-3.2	1.8	-1.4	4.5	-6.7	11.0	14.5	0.4	-9.1	14.0	-11.3	16.9	-4.5	-14.5	14.1	2.3	9.4	14.6	-21.2	11.6	-4.8	3.1	-3.6	-18.5	4.8	-1.4	-2.4	4.9	-3.6	-7.1	-14.7	-7.3	37.2	-17.9	-7.3	6.7	-13.6	30.0	-1.1	-3.4	0.7	-9.9	3.4	-6.0	-1.1	-20.8	8.8	20.4	-9.3	3.2	20.4	-24.9	-1.6	-5.8	-4.1	6.0	-0.1	-2.3	-7.4	5.2	10.5	-1.3	-5.2	6.2	0.2	-22.8	7.0	-5.4	-0.9	-1.1	21.0	-6.7	-0.7 | Z/H
0.0	0.2	-1.8	0.1	-1.0	-11.9	10.0	3.0	1.3	13.8	-1.1	11.4	3.7	-19.7	16.5	-3.0	0.9	21.1	2.5	-3.0	4.2	-9.2	2.2	-6.3	-3.0	8.1	-0.7	2.0	-4.1	-11.3	2.2	-3.7	18.9	-3.1	-3.6	7.7	-1.7	35.2	-4.2	6.2	-0.6	-12.5	-8.9	55.5	42.5	-2.9	-3.2	5.5	0.0	-2.6	4.8	-17.5	1.3	0.1	-1.3	-2.8	-10.9	3.6	0.9	2.5	0.8	-1.5	-0.6	10.0	0.7	-1.5	-1.9	-2.1	-4.0	5.5	4.4	-7.4	-2.5 | C/G
2.4	-1.1	7.2	3.1	-6.3	-0.3	11.4	-1.0	2.1	3.9	-3.6	14.8	-2.7	-8.7	13.3	-4.8	1.3	19.1	-9.0	1.7	-4.6	-1.4	-1.9	-5.6	-1.9	-1.9	-6.0	4.5	-7.9	1.4	4.7	-13.7	18.5	-10.5	-1.1	-1.2	-9.9	16.1	-13.6	-3.3	-1.5	-10.3	-0.6	24.3	26.3	-8.5	0.2	2.9	1.4	-5.3	11.0	-24.3	2.8	1.0	11.8	-1.3	-9.5	2.0	-3.3	1.2	7.2	0.5	-3.6	0.2	-1.6	-8.0	0.7	-3.7	-2.7	3.2	3.7	-9.9	-4.7 | C/G
0.0	-22.8	1.2	-0.8	1.3	0.3	5.4	11.0	1.7	-4.9	-3.7	7.2	-1.9	-25.5	14.9	-7.4	-2.8	34.6	-4.4	-7.0	-0.8	-2.3	4.7	-8.8	-7.0	1.7	-3.0	-1.2	-10.7	-10.4	6.2	-13.1	34.5	-2.0	-4.0	-16.3	-8.4	30.7	-10.0	1.0	5.9	-16.3	-7.5	40.6	51.9	2.3	-7.5	0.7	4.1	-3.2	7.9	-24.1	-0.8	-0.2	3.0	-1.2	-4.9	12.8	-5.7	13.3	7.7	2.0	1.1	8.0	1.1	-20.1	1.1	9.4	1.0	-2.5	17.3	-9.1	-0.2 | C/G
0.0	-2.6	4.1	7.6	-3.3	-5.7	10.8	8.0	-3.1	7.4	1.8	13.5	2.5	-16.8	12.6	1.3	2.8	29.0	-6.2	3.0	-4.1	-2.6	3.2	-3.3	4.3	-1.9	-7.5	3.2	-4.8	-4.0	3.0	-5.0	28.0	-24.3	-3.9	11.3	-6.5	20.3	-7.7	0.4	2.0	-12.9	-3.6	42.1	34.0	-9.3	-4.3	3.1	-3.6	-1.1	11.5	-21.6	6.3	1.6	9.5	-4.6	-7.1	5.1	-4.5	4.1	2.4	-1.9	-5.2	6.7	2.6	-11.0	6.2	0.1	-5.1	3.4	14.4	-11.4	3.2 | C/B
-3.0	22.0	9.8	7.3	-11.1	-11.6	24.5	23.7	-21.0	31.4	-6.4	24.5	-2.4	-14.3	24.3	4.5	22.6	43.0	-9.8	10.1	-3.3	-9.0	-7.1	-23.2	19.1	-2.2	-0.8	4.8	-4.3	-9.9	-28.4	-6.4	67.4	-37.5	2.6	41.1	-0.7	14.8	15.8	-4.5	7.1	12.9	-3.4	31.7	35.4	-48.2	20.2	18.3	-13.9	11.3	20.3	-48.5	10.6	-5.3	9.2	-3.3	20.1	-5.4	4.3	9.0	9.6	-0.1	-2.6	0.3	4.9	-37.3	2.5	-7.7	-11.1	9.9	17.3	-14.2	5.3 | R/Q
-1.9	-7.5	-3.5	-0.2	-9.0	-9.2	-13.7	-10.8	9.3	7.2	-1.4	-2.0	2.5	24.1	7.3	1.5	-1.7	0.6	11.1	-1.0	10.9	-5.0	-7.3	20.7	-0.5	0.1	-2.3	-2.5	0.6	3.5	-2.1	8.2	-29.7	26.1	13.4	3.6	-9.4	-24.4	-1.0	-0.9	-0.8	19.7	-1.0	2.1	9.5	4.7	-5.6	-9.8	15.6	-3.9	-15.4	22.2	8.0	6.7	3.0	-4.2	-8.0	-0.4	3.3	-7.9	-9.6	-3.3	1.4	1.8	-3.1	22.6	-6.5	-4.3	0.3	1.0	-21.3	-6.2	1.3 | S/A
-2.9	18.5	6.4	3.7	-1.7	-7.3	14.6	0.4	-3.0	28.3	5.6	18.1	2.1	-36.1	14.3	0.8	13.0	35.6	-3.7	-1.8	-9.4	-7.3	3.6	-24.6	-4.6	-2.0	2.2	-2.7	-9.7	-26.8	-9.9	-7.0	56.1	0.8	1.5	26.3	-7.1	47.8	-0.8	4.9	3.2	-12.0	-5.7	56.0	67.4	-24.6	-0.3	-3.8	-22.4	2.9	0.1	-15.9	0.7	4.8	2.0	-2.3	3.7	2.9	11.9	9.8	1.7	0.3	3.6	2.3	-5.3	-2.6	1.5	5.7	-4.7	3.1	9.7	-14.4	2.7 | C/B
-4.3	16.2	-8.0	-2.0	-4.1	-1.0	10.2	-9.0	2.9	12.1	7.8	10.1	-7.3	10.3	9.7	-5.9	0.6	-5.9	-7.3	2.3	5.0	6.7	-1.5	-4.9	3.1	10.0	-0.6	23.6	4.3	14.4	2.3	11.7	-20.4	9.4	3.3	40.1	0.2	-4.6	-8.6	-2.7	-13.1	13.9	8.3	-24.8	-19.9	12.6	12.3	2.4	26.8	-6.3	15.1	-10.5	-8.3	-5.3	-11.1	4.0	-0.7	-7.7	-1.5	-0.4	-0.9	4.3	-4.8	-2.4	1.9	0.2	0.1	-6.4	1.1	4.5	-13.3	0.8	-2.6 | R/W
-2.5	-16.5	-2.9	-2.5	-2.4	-9.6	0.3	11.6	-1.6	7.9	-12.2	2.9	-2.7	-6.0	22.0	-3.3	3.1	13.8	5.8	-4.0	1.4	-8.2	-2.0	-0.2	0.2	6.6	-0.8	-0.9	0.4	-1.9	-14.2	-2.7	11.1	21.2	-0.3	-13.4	9.8	5.3	0.9	0.0	5.0	4.3	-2.6	17.1	6.3	-2.3	5.7	4.0	8.4	-0.2	9.8	-25.4	-0.3	-7.1	-8.2	-6.4	0.8	-0.7	-2.3	4.1	5.0	-3.1	2.5	2.3	4.1	-16.1	-3.4	-16.0	4.9	1.9	5.2	-8.2	-1.2 | Z/H
-4.0	7.8	9.5	2.9	-5.4	5.4	8.2	-10.5	-14.7	27.5	4.7	19.4	1.6	-18.8	-1.7	5.2	30.6	25.6	-7.6	9.3	10.4	-7.5	-3.7	-20.3	10.4	-4.5	5.1	-5.8	-0.1	-17.7	-25.1	-6.4	47.7	-12.3	2.9	49.9	-15.3	23.9	25.3	2.7	14.9	6.8	-4.3	19.1	47.0	-34.1	5.8	16.1	-30.0	13.6	-4.5	2.6	16.7	10.9	10.9	-7.4	14.4	0.4	13.2	1.4	3.9	-2.9	0.8	2.3	-4.3	-3.4	4.8	14.8	-16.4	-0.4	15.9	-6.5	5.6 | S/A
-2.4	12.2	2.7	-0.6	0.7	1.4	4.5	-4.4	-7.0	20.8	1.6	10.0	3.2	2.2	-2.1	0.6	13.0	4.4	2.2	8.5	4.7	-2.0	-2.8	-13.6	3.6	-4.5	6.6	-1.1	3.0	-7.4	-12.9	4.5	17.4	-6.1	4.8	33.4	-3.8	15.5	11.8	1.5	2.4	6.9	2.9	11.5	13.8	-16.0	6.9	5.0	-17.5	6.3	-1.8	9.7	4.2	6.0	7.2	-5.6	-3.0	-6.3	12.4	-0.4	-2.1	-1.2	3.8	4.6	-2.8	10.3	12.8	2.9	-7.4	2.2	4.7	-4.4	5.7 | S/A
3.3	8.8	4.2	-2.0	-4.0	-18.7	7.8	7.3	2.3	12.2	3.8	10.4	2.4	-21.3	13.9	-0.4	-3.4	28.0	-1.8	-7.7	-3.8	-4.7	-0.5	-7.7	-8.0	-0.1	-7.7	1.0	-2.5	-4.0	4.6	-10.2	21.8	6.5	5.5	-2.8	-2.9	22.4	-16.4	3.3	-5.9	-11.9	-11.1	54.1	61.9	2.0	-5.0	-4.7	0.1	-5.7	0.0	-23.8	0.8	1.7	-1.9	0.8	-6.7	8.0	4.4	2.7	-3.9	-4.9	1.5	-5.4	4.1	3.6	-8.6	4.3	-3.0	0.2	-5.6	-10.2	-1.6 | C/G
-2.1	-14.6	-2.2	6.5	6.8	-7.4	10.8	6.8	1.2	22.4	3.3	2.3	-0.1	-48.4	22.9	-4.9	5.8	42.5	-1.6	-5.3	3.1	-2.4	8.4	-18.5	-5.1	6.4	1.8	-1.5	-12.6	-20.1	-6.8	-4.1	33.9	21.0	0.0	7.1	-12.3	59.8	-12.0	-0.8	-0.2	-20.9	-10.6	50.1	67.4	-5.5	-2.9	4.8	4.1	-4.4	6.2	-27.7	-11.0	-4.6	-15.6	-1.7	-0.2	7.9	-0.9	12.3	0.2	4.3	8.4	-2.5	-0.7	-18.3	-7.1	14.1	-7.5	1.8	14.8	-12.1	-5.5 | C/G
2.2	32.2	-3.5	-3.4	-11.2	-19.0	12.9	-1.0	0.0	10.3	2.4	11.5	-1.2	24.3	15.1	-2.7	-2.5	0.4	-2.4	1.6	6.3	-0.6	-8.6	-0.7	3.0	0.7	-5.0	7.0	4.5	24.7	8.6	3.6	-21.3	-10.9	9.2	11.6	8.7	-21.6	-18.5	-3.9	-10.8	13.4	-1.9	0.7	-1.3	0.8	10.7	-5.5	26.6	-5.3	8.5	-27.5	-1.2	-0.1	-5.1	4.2	0.5	-10.5	3.0	-3.3	-3.3	-0.2	-3.3	-8.5	7.0	2.9	0.3	-23.7	-3.2	5.9	-17.6	-2.9	-1.3 | R/Q
-7.6	32.6	10.1	2.8	-9.7	-19.7	7.7	8.1	-5.6	23.0	0.9	-1.3	-18.6	-31.8	12.6	1.6	6.8	20.3	2.6	-6.7	-12.7	-11.4	-2.0	-21.3	-0.5	-2.6	3.2	-1.3	-2.2	-10.8	-4.0	-9.3	61.3	-13.3	4.8	11.4	5.5	36.6	2.5	6.0	5.1	-16.4	-8.8	56.8	44.9	-25.3	0.9	3.5	-29.5	3.7	0.7	-27.6	2.2	2.5	2.3	-1.8	4.0	-2.7	8.5	2.7	1.9	-8.8	6.3	-5.6	0.0	0.3	-1.8	3.2	-5.9	5.6	4.3	-9.1	2.6 | C/B
-2.7	-3.5	-0.6	2.1	1.2	-9.3	8.4	10.1	0.0	3.6	-1.5	2.2	-0.4	-8.0	17.1	-0.5	-1.8	10.4	-0.1	-3.2	0.7	-2.0	4.9	-7.9	5.6	1.9	-1.1	1.5	-1.2	5.6	0.0	-1.4	-0.6	0.2	0.5	-5.5	4.5	14.8	-0.1	0.1	3.7	-6.4	-1.1	14.5	0.9	5.2	0.6	0.9	9.3	-1.7	9.7	-23.9	-6.3	-6.7	-12.0	4.0	-1.7	5.0	-1.5	3.8	-4.5	1.9	-2.3	1.5	2.3	-25.5	-2.0	-7.5	3.2	4.0	1.1	-3.2	-2.1 | Z/H
